Below is a small trained network, with its code and all its weights. Each question gives an input and a class and asks what happens when units are switched off, that is, made to give their printed mean instead of their output.

import numpy as np


def w(rows, s, z=0):
    codes = np.array(rows[::2]) - 128.0
    scale = np.full(codes.shape[1], s)
    scale[-1] = z or s
    return codes * scale


def norm(h):
    return h / np.sqrt((h * h).mean(-1, keepdims=True) + 1e-5)


def f(y):
    return y / 2 * (1 + np.tanh(0.7978845608 * (y + 0.044715 * y**3)))


def log_softmax(a):
    a = a - a.max(-1, keepdims=True)
    return a - np.log(np.exp(a).sum(-1, keepdims=True))


def net(x, mask):
    res = np.array(x, float).reshape(1, 8) / 4 @ E
    u = 0
    for l in range(2):
        y = f(norm(res) @ A[l][:, :-1].T + A[l][:, -1])
        res = res + np.where(mask[u : u + 15], y, B[l][:, -1]) @ B[l][:, :-1]
        u += 15
    return log_softmax(norm(res)[-1] @ U[:, :-1].T + U[:, -1])


A, B = {}, {}
E = w([
[186,153,116,95,123],'x0',
[197,75,180,160,105],'x1',
[160,175,76,162,21],'x2',
[129,223,189,180,229],'x3',
[130,90,226,146,57],'x4',
[152,31,58,153,161],'x5',
[161,148,187,5,113],'x6',
[39,121,116,107,182],'x7',
],0.0029)
A[0] = w([
[35,122,135,58,125,116],'L0N1',
[101,103,21,83,155,80],'L0N2',
[186,75,118,115,26,86],'L0N3',
[111,53,145,192,205,102],'L0N4',
[142,58,104,57,153,53],'L0N5',
[117,127,88,122,138,59],'L0N6',
[55,162,147,116,253,36],'L0N7',
[131,129,165,131,122,73],'L0N8',
[132,131,166,135,119,65],'L0N9',
[151,121,113,53,101,108],'L0N10',
[105,43,97,126,120,74],'L0N11',
[135,133,193,144,112,43],'L0N12',
[128,128,128,128,128,128],'L0N13',
[83,210,20,175,180,4],'L0N14',
[123,128,139,129,124,106],'L0N15',
],0.0055,0.0034)
B[0] = w([
[229,146,88,175,148,182],'L0N1',
[119,121,249,164,106,188],'L0N2',
[75,159,141,106,246,182],'L0N3',
[129,208,83,52,75,227],'L0N4',
[181,64,163,99,134,130],'L0N5',
[121,135,172,170,106,88],'L0N6',
[98,148,157,124,240,255],'L0N7',
[139,138,143,150,120,90],'L0N8',
[140,132,148,147,125,85],'L0N9',
[140,131,112,63,157,141],'L0N10',
[120,60,91,125,103,131],'L0N11',
[158,137,179,158,119,92],'L0N12',
[128,128,128,128,128,128],'L0N13',
[94,252,88,252,110,210],'L0N14',
[138,129,131,136,125,107],'L0N15',
],0.0041,0.0017)
A[1] = w([
[88,98,79,135,105,50],'L1N1',
[97,149,124,151,195,110],'L1N2',
[212,104,106,154,150,145],'L1N3',
[190,121,108,159,135,72],'L1N4',
[78,148,165,119,209,30],'L1N5',
[128,116,131,136,47,116],'L1N6',
[120,146,253,151,78,5],'L1N7',
[195,106,111,141,138,82],'L1N8',
[115,141,223,132,87,50],'L1N9',
[131,181,123,67,78,43],'L1N10',
[167,126,114,191,155,110],'L1N11',
[198,141,81,191,147,154],'L1N12',
[135,179,120,71,79,8],'L1N13',
[65,71,103,143,90,25],'L1N14',
[167,205,173,113,167,118],'L1N15',
],0.0077,0.0027)
B[1] = w([
[136,108,118,198,125,133],'L1N1',
[104,172,128,98,155,228],'L1N2',
[88,139,180,104,83,165],'L1N3',
[101,137,173,124,98,119],'L1N4',
[135,130,130,109,219,213],'L1N5',
[134,115,123,133,207,145],'L1N6',
[254,133,164,200,156,175],'L1N7',
[95,129,171,110,98,125],'L1N8',
[179,139,120,158,150,151],'L1N9',
[184,181,51,100,110,123],'L1N10',
[115,154,140,101,96,165],'L1N11',
[81,151,182,129,71,207],'L1N12',
[175,164,63,112,121,110],'L1N13',
[147,94,58,186,126,136],'L1N14',
[100,68,79,170,134,253],'L1N15',
],0.0065,0.0026)
U = w([
[139,56,151,40,124,81],'0',
[80,161,143,104,250,251],'1',
[96,141,199,132,53,1],'2',
[55,216,95,191,111,41],'3',
[100,45,57,189,97,165],'4',
[223,140,182,186,146,213],'5',
[179,193,46,69,92,115],'6',
],0.015,0.00099)

Each question gives the input, the list of numbers given to net, and the class t.
The units are the neurons (one row each of A and B). Each row of codes is followed by its name. A weight is (code - 128) times the scale printed after its matrix; where a second scale follows, it is the last column's (A, B and U).
mask holds one flag per neuron, layer by layer. A switched-off neuron (its flag False) gives its mean, the last column of its row in B, instead of its output. The means were averaged over made-up inputs and are rounded, as every weight is.
A unit's drop is (log p(t) with every unit on - log p(t) with that unit switched off) / (log p(t) with every unit on - log p(t) with every unit switched off).
The circuit of an input: a set's keep is (log p(t) with only the set's units on - log p(t) with every unit switched off) / (log p(t) with every unit on - log p(t) with every unit switched off). Starting from the 12 units with the biggest drops (on a tie, the unit counted first), units are removed one at a time, each time the one whose removal leaves the highest keep (on an exact tie, the one counted first), for as long as the keep stays at least 0.8.
circuit, biggest first: the units of the circuit, biggest drop first
most important unit: the unit with the biggest drop
k most important neurons: the k neurons with the biggest drops, biggest first
top k neurons in layer l: the k neurons of layer l with the biggest drops, biggest first
drop when u is switched off: that unit's drop, to one decimal
input [-2,-1,-4,4,3,4,-8,-5], class 2: most important unit	L1N12
input [2,7,-5,1,1,-6,-4,3], class 5: 2 most important neurons	L1N7; L0N3
input [-1,-6,-7,-2,4,6,0,-5], class 0: circuit, biggest first	L0N5; L0N4
input [-8,7,6,-8,-3,6,7,-8], class 0: 2 most important neurons	L0N3; L1N15
input [-4,-4,7,-6,5,-5,1,7], class 6: circuit, biggest first	L1N10; L1N13
input [3,7,4,-1,-7,4,3,1], class 0: circuit, biggest first	L0N14; L0N1; L0N5
input [-4,-2,-5,8,8,2,4,-3], class 5: top 2 neurons in layer 1	L1N7; L1N9
input [7,7,3,-1,-1,-8,-5,5], class 5: 2 most important neurons	L0N4; L1N7
input [-4,-1,3,2,0,6,3,3], class 4: top 2 neurons in layer 0	L0N11; L0N3
input [8,-8,-1,8,8,-1,6,-5], class 5: 2 most important neurons	L1N7; L0N4
input [-1,-2,-5,-8,7,-6,-2,-3], class 5: drop when L1N7 is switched off	0.2
input [-5,3,-8,7,8,8,-7,-5], class 2: drop when L0N7 is switched off	0.1
input [8,2,-2,4,0,4,-3,-1], class 2: drop when L1N4 is switched off	0.0
input [8,-1,6,3,4,4,-1,1], class 2: most important unit	L0N4
input [3,6,-4,-4,4,-3,1,0], class 5: 2 most important neurons	L1N7; L1N9
input [-4,-4,-7,-3,-7,0,-7,-7], class 3: top 2 neurons in layer 0	L0N14; L0N3
